[[-15 -52  33]
 [ -2  -6  22]
 [ -7 -16  -7]
 [  6  -3  20]
 [ -3  -1  11]]
:
[[-15  33]
 [ -2  22]
 [ -7  -7]
 [  6  20]
 [ -3  11]]

[[-16   0  10  31 -32   1   0  24  -4  19 -22 -22 -12  -1 -20]
 [ -5  -6  18   7  -7  -8  11   4 -27   1 -10 -21 -19   3  -5]
 [-12  11 -13   4 -23 -46 -15   0 -46   5  -6 -49 -50   0  -5]
 [-14  -8  -1 -24  -2  -9   1 -12 -38 -15  -4 -12 -12  -2  -3]]
:
[[-16  10 -32   0  -4 -22 -12 -20]
 [ -5  18  -7  11 -27 -10 -19  -5]
 [-12 -13 -23 -15 -46  -6 -50  -5]
 [-14  -1  -2   1 -38  -4 -12  -3]]

[[-18 -45  -5  -2  -6 -27 -35  -5 -15 -49 -23 -28  -1 -11  12 -17]
 [-34   5  28  46 -26 -38 -41  11 -28 -22 -34 -39  10  38  47 -48]
 [ 17 -13 -18  -9 -13 -21  13 -33  19 -13 -19  13  15   5  -9  -8]
 [  1  -7   3 -13  33  17  -3   6 -11   3  18  -3  -7 -21  -6  18]
 [-25 -17  17  39 -25 -54 -41 -12 -20 -43 -49 -37  20  35  45 -52]]
:
[[-18  -5  -6 -35 -15 -23  -1  12]
 [-34  28 -26 -41 -28 -34  10  47]
 [ 17 -18 -13  13  19 -19  15  -9]
 [  1   3  33  -3 -11  18  -7  -6]
 [-25  17 -25 -41 -20 -49  20  45]]

[[-30  22  -5 -13  25 -23   3  25]
 [-30  32 -52  51 -22   8 -24  25]
 [-29  32 -48  46 -11 -14   6   0]
 [-30 -37  22  11  46  26  10   8]
 [-30  32 -53  49 -23  28 -53  44]
 [-30  32 -52  45 -20  27 -52  38]
 [-29  17  -6 -42  51 -10   4   8]
 [-30  21 -15 -30  51 -22  20 -21]]
:
[[-30  -5  25   3]
 [-30 -52 -22 -24]
 [-29 -48 -11   6]
 [-30  22  46  10]
 [-30 -53 -23 -53]
 [-30 -52 -20 -52]
 [-29  -6  51   4]
 [-30 -15  51  20]]

[[-17  -2  14   1 -10 -14  -5  18  10 -44  -5 -15   3  -7   4  18]
 [-19 -36   1  20   4  27 -10  -1 -20  12 -16  34  31  12 -26   7]
 [-13  -2  -3  28 -41  -3   6  34  22  14   9  -9  -9 -14 -28   1]
 [-16  13  -4   7 -24  14 -15  -4 -36 -31   6  -9  -5 -11  12   8]]
:
[[-17  14 -10  -5  10  -5   3   4]
 [-19   1   4 -10 -20 -16  31 -26]
 [-13  -3 -41   6  22   9  -9 -28]
 [-16  -4 -24 -15 -36   6  -5  12]]

[[  1  -6 -11   5   0   1  -6]
 [  8  -3  -2   1   8   2  -2]
 [ -8  11  -3  -3 -16  -2  -1]
 [-10  -9   2   5   4  -1  -5]
 [  2  -1   0   0   0   0  -2]
 [  3   5 -22  10  -1  -5  -5]
 [  6   8 -16   4  -4   0 -30]
 [  4  -7   0   2  10   1  -4]
 [  3   6 -17   0  -2   1 -11]
 [ -3  14  -5  -4 -16  -2   1]
 [ 18 -25  -2   9 -38  21   5]
 [  2  10 -17  17   1   5  -8]]
:
[[  1 -11   0  -6]
 [  8  -2   8  -2]
 [ -8  -3 -16  -1]
 [-10   2   4  -5]
 [  2   0   0  -2]
 [  3 -22  -1  -5]
 [  6 -16  -4 -30]
 [  4   0  10  -4]
 [  3 -17  -2 -11]
 [ -3  -5 -16   1]
 [ 18  -2 -38   5]
 [  2 -17   1  -8]]

[[ 23   7  24  27  -7 -16  -1  -4 -11  10 -18]
 [-16 -13 -15 -39 -13   4   0  -1   6  -7  11]
 [  2   3  11 -24 -18 -22   3  -1 -13   9 -12]
 [ -6  15 -29  10  29  39   5  25 -20  13 -18]
 [  1 -28   9 -29 -30 -18  -2 -19  24 -21  24]
 [-11 -21 -22 -17  -3  22  -5  -6  22 -20  24]]
:
[[ 23  24  -7  -1 -11 -18]
 [-16 -15 -13   0   6  11]
 [  2  11 -18   3 -13 -12]
 [ -6 -29  29   5 -20 -18]
 [  1   9 -30  -2  24  24]
 [-11 -22  -3  -5  22  24]]

[[ 21   1 -20 -18 -15  37   5]
 [-13 -11   5   5   8  31  -3]
 [ -9 -19 -12  -4 -45   8  43]
 [  5 -11 -10  -9 -12   4   9]]
:
[[ 21 -20 -15   5]
 [-13   5   8  -3]
 [ -9 -12 -45  43]
 [  5 -10 -12   9]]
---
[[ 42 -32 -21 -12 -25  25 -12  23   0 -32  20  -7  19]
 [  0  -5  -4  24 -28  -6   4  -9 -22  11   0  -4   9]
 [ -3  -6   0  27 -17  -4 -11  17  -2  24   6  -7   4]
 [  2  -1 -23  -2  27  -9  -2  -1  24 -10  37  43  12]
 [ 15  -2 -13  21  15  21  -2 -26  -8  38 -20 -26   9]
 [ -4  28   3 -27 -27 -22   4  13  18 -19  -8 -12 -35]]
:
[[  0  -5  -4  24 -28  -6   4  -9 -22  11   0  -4   9]
 [  2  -1 -23  -2  27  -9  -2  -1  24 -10  37  43  12]
 [ -4  28   3 -27 -27 -22   4  13  18 -19  -8 -12 -35]]

[[ -4 -24  -1 -11]
 [-21  -3  35   3]
 [-11  -9  11  -2]
 [-15  14  -5  18]
 [ 27  10 -42   3]]
:
[[-21  -3  35   3]
 [-15  14  -5  18]]

[[  4   9  -9   8  15   1  24 -17  13 -25  -7   8  -2 -19 -20]
 [-23  -3   1 -16  -7 -14 -27   5 -16  15  11 -19  16 -22  -1]
 [ 13  21 -22  21  -2  -6  24   3  -4   3  -2  40  33  27   6]]
:
[[-23  -3   1 -16  -7 -14 -27   5 -16  15  11 -19  16 -22  -1]]

[[-23  20 -10 -22  -6 -10]
 [ -4  13   3   2  -3  -1]
 [-50  -5  13  11 -35 -12]
 [  3 -12  14   7  -8   2]]
:
[[ -4  13   3   2  -3  -1]
 [  3 -12  14   7  -8   2]]

[[ 28  12   0   6 -12  -7 -39  18   1  18  -3  23  12  30   2   5]
 [ 16  23   1  -3   1 -11   1  -5 -11  -4   6  11  -5   3   0  -8]
 [ 22   5  -3  -4   7  27  16  -4  15   3  -7  36   1  -3  -1  -5]
 [  0  -3   2  -2  -7 -23 -13   3  -1   1  22 -10  -1 -32   1 -11]]
:
[[ 16  23   1  -3   1 -11   1  -5 -11  -4   6  11  -5   3   0  -8]
 [  0  -3   2  -2  -7 -23 -13   3  -1   1  22 -10  -1 -32   1 -11]]

[[ -8  14 -15   8  -5  -5   2]
 [ -7  12  11   8  32 -24  22]
 [-12  16  10   6  35 -27  19]
 [ -8  21  13   4  42 -19  23]
 [ 14  27  18   9   3   3  -4]
 [  0  41  -4   3 -16  47 -49]
 [ -7   7 -11   6  12 -12   7]
 [-12  17   4   1  35 -28  28]
 [ 16  25  25   0   7   4  -9]
 [-15   7 -17   1   1   0   0]
 [-14  11 -16   3   8   2   1]
 [-10   6 -13   2   5  -8   8]]
:
[[ -7  12  11   8  32 -24  22]
 [ -8  21  13   4  42 -19  23]
 [  0  41  -4   3 -16  47 -49]
 [-12  17   4   1  35 -28  28]
 [-15   7 -17   1   1   0   0]
 [-10   6 -13   2   5  -8   8]]
